Below is a small trained network, with its code and all its weights. Each question gives an input and a target symbol and asks what happens when units are switched off, that is, made to give their printed mean instead of their output.

import numpy as np


def w(rows, s, z=0):
    codes = np.array(rows[::2]) - 128.0
    scale = np.full(codes.shape[1], s)
    scale[-1] = z or s
    return codes * scale


def f(y):
    return y / 2 * (1 + np.tanh(0.7978845608 * (y + 0.044715 * y**3)))


def softmax(a):
    e = np.exp(a - a.max(-1, keepdims=True))
    return e / e.sum(-1, keepdims=True)


def log_softmax(a):
    a = a - a.max(-1, keepdims=True)
    return a - np.log(np.exp(a).sum(-1, keepdims=True))


def net(x, mask):
    ids = ['αβγδεζηθλμξπτφψω'.index(c) for c in x.split()]
    T = len(ids)
    res = E[ids] + P[:T]
    u = 0
    for l in range(2):
        r = res
        for j in range(3):
            rows = slice(4 * j, 4 * j + 4)
            q, k, v = (r @ M[l][rows].T for M in (Q, K, V))
            z = softmax(np.where(np.tri(T) > 0, q @ k.T / 4**0.5, -1e9)) @ v
            o = O[l][rows]
            res = res + np.where(mask[u + j], z, o[:, -1]) @ o[:, :-1]
        u += 3
        y = f(res @ A[l][:, :-1].T + A[l][:, -1])
        res = res + np.where(mask[u : u + 4], y, B[l][:, -1]) @ B[l][:, :-1]
        u += 4
    return log_softmax(res[-1] @ U[:, :-1].T + U[:, -1])


Q, K, V, O, A, B = {}, {}, {}, {}, {}, {}
E = w([
[95,173,148,181],'α',
[110,129,142,166],'β',
[109,132,140,167],'γ',
[102,152,137,169],'δ',
[135,83,133,145],'ε',
[80,155,138,182],'ζ',
[143,123,187,176],'η',
[124,120,104,158],'θ',
[123,127,93,157],'λ',
[174,113,63,125],'μ',
[135,119,97,150],'ξ',
[116,157,56,163],'π',
[7,127,87,157],'τ',
[140,223,121,183],'φ',
[211,139,108,124],'ψ',
[202,214,111,156],'ω',
],0.02)
P = w([
[92,147,201,87],'0',
[93,169,159,143],'1',
[120,161,121,175],'2',
[147,163,80,203],'3',
[176,147,42,225],'4',
[185,151,30,255],'5',
],0.0065)
Q[0] = w([
[41,125,46,163],'0.h0',
[122,103,149,156],'0.h0',
[80,43,123,206],'0.h0',
[126,103,109,197],'0.h0',
[68,170,144,158],'0.h1',
[207,111,127,80],'0.h1',
[104,143,194,172],'0.h1',
[6,130,121,143],'0.h1',
[105,143,136,33],'0.h2',
[110,83,157,145],'0.h2',
[117,122,150,79],'0.h2',
[143,106,86,153],'0.h2',
],0.014)
K[0] = w([
[120,173,119,53],'0.h0',
[170,136,75,167],'0.h0',
[155,185,89,158],'0.h0',
[113,149,88,139],'0.h0',
[71,73,134,154],'0.h1',
[249,172,129,105],'0.h1',
[118,88,194,114],'0.h1',
[34,130,142,87],'0.h1',
[84,149,173,42],'0.h2',
[101,157,113,100],'0.h2',
[90,143,137,86],'0.h2',
[128,98,115,191],'0.h2',
],0.016)
V[0] = w([
[88,161,135,51],'0.h0',
[142,188,121,109],'0.h0',
[156,136,107,142],'0.h0',
[122,150,145,104],'0.h0',
[149,118,151,146],'0.h1',
[119,156,129,95],'0.h1',
[129,107,123,150],'0.h1',
[182,142,90,131],'0.h1',
[100,167,42,122],'0.h2',
[84,171,181,104],'0.h2',
[130,139,115,148],'0.h2',
[136,254,47,128],'0.h2',
],0.0096)
O[0] = w([
[148,166,94,201,25],'0.h0',
[72,181,80,70,173],'0.h0',
[76,142,133,115,162],'0.h0',
[130,115,118,139,114],'0.h0',
[118,106,128,94,165],'0.h1',
[126,117,154,170,85],'0.h1',
[126,141,116,114,154],'0.h1',
[201,95,167,130,106],'0.h1',
[118,183,179,27,137],'0.h2',
[170,28,104,132,100],'0.h2',
[113,100,156,122,184],'0.h2',
[105,144,158,3,252],'0.h2',
],0.0065,0.0037)
A[0] = w([
[80,60,198,85,254],'0.n0',
[188,37,55,57,58],'0.n1',
[55,13,154,92,67],'0.n2',
[2,117,83,142,125],'0.n3',
],0.0091,0.0059)
B[0] = w([
[132,241,104,6,253],'0.n0',
[167,191,141,127,122],'0.n1',
[153,171,76,188,115],'0.n2',
[196,58,180,125,237],'0.n3',
],0.012,0.0034)
Q[1] = w([
[72,45,115,194],'1.h0',
[37,148,171,171],'1.h0',
[145,204,38,164],'1.h0',
[164,40,130,28],'1.h0',
[204,126,10,171],'1.h1',
[145,142,176,136],'1.h1',
[93,98,44,151],'1.h1',
[162,172,221,154],'1.h1',
[70,136,195,132],'1.h2',
[92,167,120,144],'1.h2',
[137,131,8,133],'1.h2',
[128,123,166,177],'1.h2',
],0.013)
K[1] = w([
[56,91,177,149],'1.h0',
[82,36,126,74],'1.h0',
[193,90,156,158],'1.h0',
[126,254,152,145],'1.h0',
[91,77,170,104],'1.h1',
[118,136,74,125],'1.h1',
[159,108,203,136],'1.h1',
[90,139,36,148],'1.h1',
[175,84,67,72],'1.h2',
[215,194,122,142],'1.h2',
[90,226,135,212],'1.h2',
[138,101,98,165],'1.h2',
],0.012)
V[1] = w([
[220,77,178,83],'1.h0',
[151,137,17,119],'1.h0',
[148,135,199,146],'1.h0',
[69,193,150,178],'1.h0',
[97,211,240,178],'1.h1',
[92,175,10,148],'1.h1',
[177,191,54,174],'1.h1',
[17,91,121,124],'1.h1',
[220,157,113,104],'1.h2',
[198,201,119,169],'1.h2',
[49,148,48,140],'1.h2',
[81,141,237,133],'1.h2',
],0.013)
O[1] = w([
[103,82,169,108,179],'1.h0',
[138,85,56,117,119],'1.h0',
[133,124,191,126,167],'1.h0',
[180,171,151,155,145],'1.h0',
[219,155,171,156,253],'1.h1',
[144,139,8,137,128],'1.h1',
[180,128,71,118,168],'1.h1',
[69,178,131,155,50],'1.h1',
[141,77,117,112,204],'1.h2',
[183,96,153,128,202],'1.h2',
[183,178,91,168,79],'1.h2',
[111,126,196,146,187],'1.h2',
],0.014,0.0058)
A[1] = w([
[253,68,237,8,152],'1.n0',
[167,153,177,136,125],'1.n1',
[72,57,121,176,216],'1.n2',
[26,191,81,119,248],'1.n3',
],0.0061,0.015)
B[1] = w([
[41,136,64,176,254],'1.n0',
[102,101,68,107,160],'1.n1',
[255,58,211,125,155],'1.n2',
[155,160,199,48,149],'1.n3',
],0.009,0.024)
U = w([
[67,157,118,143,166],'α',
[124,124,134,134,100],'β',
[119,128,134,128,113],'γ',
[98,138,131,124,133],'δ',
[233,72,146,142,137],'ε',
[81,133,144,126,133],'ζ',
[168,80,127,255,171],'η',
[146,124,144,109,152],'θ',
[135,133,142,85,176],'λ',
[154,76,76,84,113],'μ',
[148,123,136,91,176],'ξ',
[85,162,112,41,162],'π',
[112,85,181,87,52],'τ',
[108,191,35,148,193],'φ',
[95,32,99,147,2],'ψ',
[22,131,59,129,40],'ω',
],0.0098,0.0052)

Each question gives the input, a string of symbols that net reads in full, and the target symbol t.
The units are the heads (4 rows each of Q, K, V and O) and the neurons (one row each of A and B). Each row of codes is followed by its name. A weight is (code - 128) times the scale printed after its matrix; where a second scale follows, it is the last column's (O, A, B and U).
mask holds one flag per unit, layer by layer, with each layer's heads first. A switched-off unit (its flag False) gives its mean, the last column of its rows in O or B, instead of its output. The means were averaged over made-up inputs and are rounded, as every weight is.
A unit's drop is (log p(t) with every unit on - log p(t) with that unit switched off) / (log p(t) with every unit on - log p(t) with every unit switched off).
The circuit of an input: a set's keep is (log p(t) with only the set's units on - log p(t) with every unit switched off) / (log p(t) with every unit on - log p(t) with every unit switched off). Starting from the 12 units with the biggest drops (on a tie, the unit counted first), units are removed one at a time, each time the one whose removal leaves the highest keep (on an exact tie, the one counted first), for as long as the keep stays at least 0.8.
circuit, biggest first: the units of the circuit, biggest drop first
unit that matters most: the unit with the biggest drop
k most important neurons: the k neurons with the biggest drops, biggest first
k most important neurons of layer l: the k neurons of layer l with the biggest drops, biggest first
which heads matter: for each layer, one digit per head in row order, 1 if its drop is at least 0.15 and else 0, layers parted by /
input ε μ τ η, target τ: most important neuron => [0.n3]
input φ γ λ α ψ, target ψ: circuit, biggest first => [1.h0 0.n1 1.n0]
input μ μ π δ, target π: circuit, biggest first => [0.h2 1.n3 1.h1]
input ε ε ζ ε τ τ, target τ: which heads matter => 000 / 011
input ζ ε η τ, target η: 2 most important neurons => [1.n2 0.n2]
input ψ φ ω, target ω: circuit, biggest first => [1.n0 0.h2 1.h2]
input β ε η ψ, target η: which heads matter => 001 / 000
input ω ε θ η ψ π, target ψ: circuit, biggest first => [0.h1 1.h0]
input α ψ α, target ψ: which heads matter => 010 / 001
input η μ μ, target μ: which heads matter => 011 / 110
input η φ β ε τ δ, target τ: circuit, biggest first => [0.n3 1.h0 1.n2 1.h1]
input ζ ζ ε ε γ, target ε: circuit, biggest first => [1.n0 0.h2 0.n0 1.n2]
input δ θ α φ μ, target φ: which heads matter => 101 / 001
input α π ζ, target π: circuit, biggest first => [0.h2 0.n0]
input λ ζ ε τ ε, target τ: circuit, biggest first => [0.n3 1.h1 1.n2]
input η α η ψ β η, target ψ: circuit, biggest first => [1.h2 1.n0 0.h1]
input δ ψ η φ, target η: unit that matters most => 0.n0
input η ψ α α ψ η, target ψ: which heads matter => 010 / 001
input η η η ε, target η: 2 most important neurons => [0.n3 1.n3]
input η π ψ η ω η, target ω: unit that matters most => 1.n0
input ε μ β, target μ: 2 most important neurons of layer 0 => [0.n3 0.n1]
input η φ λ η, target φ: 2 most important neurons => [0.n3 1.n2]
input η τ θ ω φ, target ω: circuit, biggest first => [1.n0 0.h2 1.h2 1.n2]
input ζ η ζ φ τ, target φ: 2 most important neurons of layer 1 => [1.n2 1.n0]
input ζ ζ η μ ψ, target ψ: which heads matter => 010 / 100
input τ δ ψ ω δ, target ω: 4 most important neurons => [1.n0 0.n3 0.n0 1.n2]
input θ η ε η, target ε: 2 most important neurons => [1.n0 0.n3]
